Below are the code and all the weights of a small trained network. Each question names an input and a target symbol and asks about switching units off, where a switched-off unit gives its printed mean instead of its output.

import numpy as np


def w(rows, s, z=0):
    codes = np.array(rows[::2]) - 128.0
    scale = np.full(codes.shape[1], s)
    scale[-1] = z or s
    return codes * scale


def norm(h):
    return h / np.sqrt((h * h).mean(-1, keepdims=True) + 1e-5)


def f(y):
    return y / 2 * (1 + np.tanh(0.7978845608 * (y + 0.044715 * y**3)))


def softmax(a):
    e = np.exp(a - a.max(-1, keepdims=True))
    return e / e.sum(-1, keepdims=True)


def log_softmax(a):
    a = a - a.max(-1, keepdims=True)
    return a - np.log(np.exp(a).sum(-1, keepdims=True))


def net(x, mask):
    ids = ['ΓΔΘΞβμπσ'.index(c) for c in x.split()]
    T = len(ids)
    res = E[ids] + P[:T]
    q, k, v = (norm(res) @ M[0].T for M in (Q, K, V))
    z = softmax(np.where(np.tri(T) > 0, q @ k.T / 4**0.5, -1e9)) @ v
    res = res + np.where(mask[0], z, O[0][:, -1]) @ O[0][:, :-1]
    y = f(norm(res) @ A[0][:, :-1].T + A[0][:, -1])
    res = res + np.where(mask[1:9], y, B[0][:, -1]) @ B[0][:, :-1]
    return log_softmax(norm(res)[-1] @ U[:, :-1].T + U[:, -1])


Q, K, V, O, A, B = {}, {}, {}, {}, {}, {}
E = w([
[116,148,121,137,145,156,120,147],'Γ',
[113,135,117,144,118,143,129,153],'Δ',
[117,138,134,154,138,157,135,150],'Θ',
[111,150,102,129,133,145,111,140],'Ξ',
[102,136,99,135,111,135,108,132],'β',
[189,254,101,156,68,66,189,183],'μ',
[98,120,126,152,128,150,100,105],'π',
[126,94,127,123,118,154,124,139],'σ',
],0.0071)
P = w([
[56,136,148,111,86,171,169,120],'0',
[73,152,200,64,70,141,121,133],'1',
[137,115,78,147,106,174,177,130],'2',
[136,148,186,79,89,138,145,95],'3',
[117,135,91,102,152,137,252,52],'4',
[153,170,152,117,50,159,176,84],'5',
[18,82,139,91,155,83,219,121],'6',
[114,109,153,114,94,103,81,165],'7',
[113,142,80,158,76,240,96,166],'8',
],0.0033)
Q[0] = w([
[208,119,138,178,86,143,1,174],'h0',
[56,167,191,83,69,160,111,142],'h0',
[114,144,39,212,91,207,133,158],'h0',
[85,55,99,131,173,135,119,126],'h0',
],0.0094)
K[0] = w([
[15,100,139,119,178,55,97,227],'h0',
[205,111,49,161,209,8,254,60],'h0',
[206,118,192,118,148,33,59,136],'h0',
[151,191,143,140,42,116,134,166],'h0',
],0.0074)
V[0] = w([
[127,31,105,90,21,97,148,118],'h0',
[163,87,95,2,190,205,95,122],'h0',
[145,70,221,227,131,176,110,39],'h0',
[172,117,241,166,135,165,241,207],'h0',
],0.0053)
O[0] = w([
[125,97,169,105,19,176,202,33,122],'h0',
[2,94,149,100,131,187,108,191,2],'h0',
[142,102,102,190,61,156,61,124,13],'h0',
[225,125,108,59,101,177,56,148,213],'h0',
],0.0067,0.003)
A[0] = w([
[152,134,145,254,72,63,101,144,176],'n0',
[105,215,135,80,82,69,112,167,110],'n1',
[178,234,103,190,174,37,126,81,95],'n2',
[84,108,109,125,189,158,40,213,2],'n3',
[199,185,107,69,96,181,185,84,48],'n4',
[169,36,200,89,171,94,91,68,105],'n5',
[161,133,103,97,158,136,43,175,157],'n6',
[68,58,119,181,104,160,76,146,186],'n7',
],0.0062,0.0055)
B[0] = w([
[168,78,99,84,197,170,150,89,167],'n0',
[153,61,114,126,185,149,146,157,174],'n1',
[120,64,201,220,127,160,109,133,239],'n2',
[91,2,94,172,90,128,134,124,136],'n3',
[84,75,74,87,165,160,157,170,253],'n4',
[77,97,53,109,166,226,130,125,128],'n5',
[103,180,113,182,97,118,160,112,214],'n6',
[184,116,167,110,160,43,112,191,162],'n7',
],0.0084,0.0043)
U = w([
[42,42,87,217,91,76,82,192,108],'Γ',
[83,93,17,29,150,188,165,122,64],'Δ',
[184,216,69,165,70,140,79,93,250],'Θ',
[39,198,157,103,211,66,108,197,131],'Ξ',
[90,160,164,151,82,109,217,7,193],'β',
[134,44,153,217,136,225,84,17,67],'μ',
[255,85,154,127,196,70,138,146,102],'π',
[117,85,203,73,14,165,77,163,142],'σ',
],0.0062,0.0023)

Each question gives the input, a string of symbols that net reads in full, and the target symbol t.
The units are the heads (4 rows each of Q, K, V and O) and the neurons (one row each of A and B). Each row of codes is followed by its name. A weight is (code - 128) times the scale printed after its matrix; where a second scale follows, it is the last column's (O, A, B and U).
mask holds one flag per unit, heads first, then neurons. A switched-off unit (its flag False) gives its mean, the last column of its rows in O or B, instead of its output. The means were averaged over made-up inputs and are rounded, as every weight is.
A unit's drop is (log p(t) with every unit on - log p(t) with that unit switched off) / (log p(t) with every unit on - log p(t) with every unit switched off).
The circuit of an input: a set's keep is (log p(t) with only the set's units on - log p(t) with every unit switched off) / (log p(t) with every unit on - log p(t) with every unit switched off). Starting from all 9 units, units are removed one at a time, each time the one whose removal leaves the highest keep (on an exact tie, the one counted first), for as long as the keep stays at least 0.8.
units of the circuit, in order: the units of the circuit, biggest drop first
most important unit: the unit with the biggest drop
top k neurons: the k neurons with the biggest drops, biggest first
drop of u: that unit's drop, to one decimal
input μ σ Δ π Δ, target μ: units of the circuit, in order : (h0 n2)
input β Ξ Γ Ξ, target Γ: most important unit : n3
input Δ π μ Θ σ Δ μ, target Δ: units of the circuit, in order : (h0 n2 n4)
input Θ β Θ Ξ, target Θ: units of the circuit, in order : (h0 n6)
input Γ Θ Θ Δ π Γ π, target Γ: units of the circuit, in order : (h0 n3 n6)
input Γ Θ Ξ Γ β, target Γ: units of the circuit, in order : (n3 h0)
input π β π, target β: units of the circuit, in order : (h0 n4)
input σ Δ Θ π σ π Δ, target π: units of the circuit, in order : (n7 h0 n0 n4)
input β σ π Θ Δ Ξ Δ, target Ξ: units of the circuit, in order : (h0 n2 n4 n3)
input π π π β Θ, target β: units of the circuit, in order : (h0 n4 n2)
input π σ Ξ Δ Ξ β π, target β: top 3 neurons : (n4 n2 n1)
input Θ Θ Γ Γ π Δ π π, target π: units of the circuit, in order : (h0 n7 n0)
input β σ Γ μ Γ Γ π Ξ σ, target Δ: top 2 neurons : (n4 n7)
input Θ μ β μ β Θ Δ Δ, target Δ: units of the circuit, in order : (h0 n4)
input Θ Θ π π Γ, target π: top 2 neurons : (n7 n0)
input σ π Ξ, target π: units of the circuit, in order : (h0 n7 n0 n4)
input β Γ Ξ μ π μ β, target μ: top 2 neurons : (n2 n7)
input Δ Ξ Θ π Δ σ, target Δ: top 2 neurons : (n4 n2)
input π Γ β σ Δ Γ Θ Γ β, target Γ: top 2 neurons : (n3 n7)
input σ π β Δ Θ Ξ Θ, target Ξ: top 2 neurons : (n2 n6)
input Δ Δ Δ π, target Δ: top 2 neurons : (n2 n4)
input π β β σ Ξ, target σ: top neuron : (n7)
input Γ β Γ Ξ Θ, target Ξ: drop of n2 : 0.1
input π Ξ σ Ξ, target σ: drop of h0 : 0.9
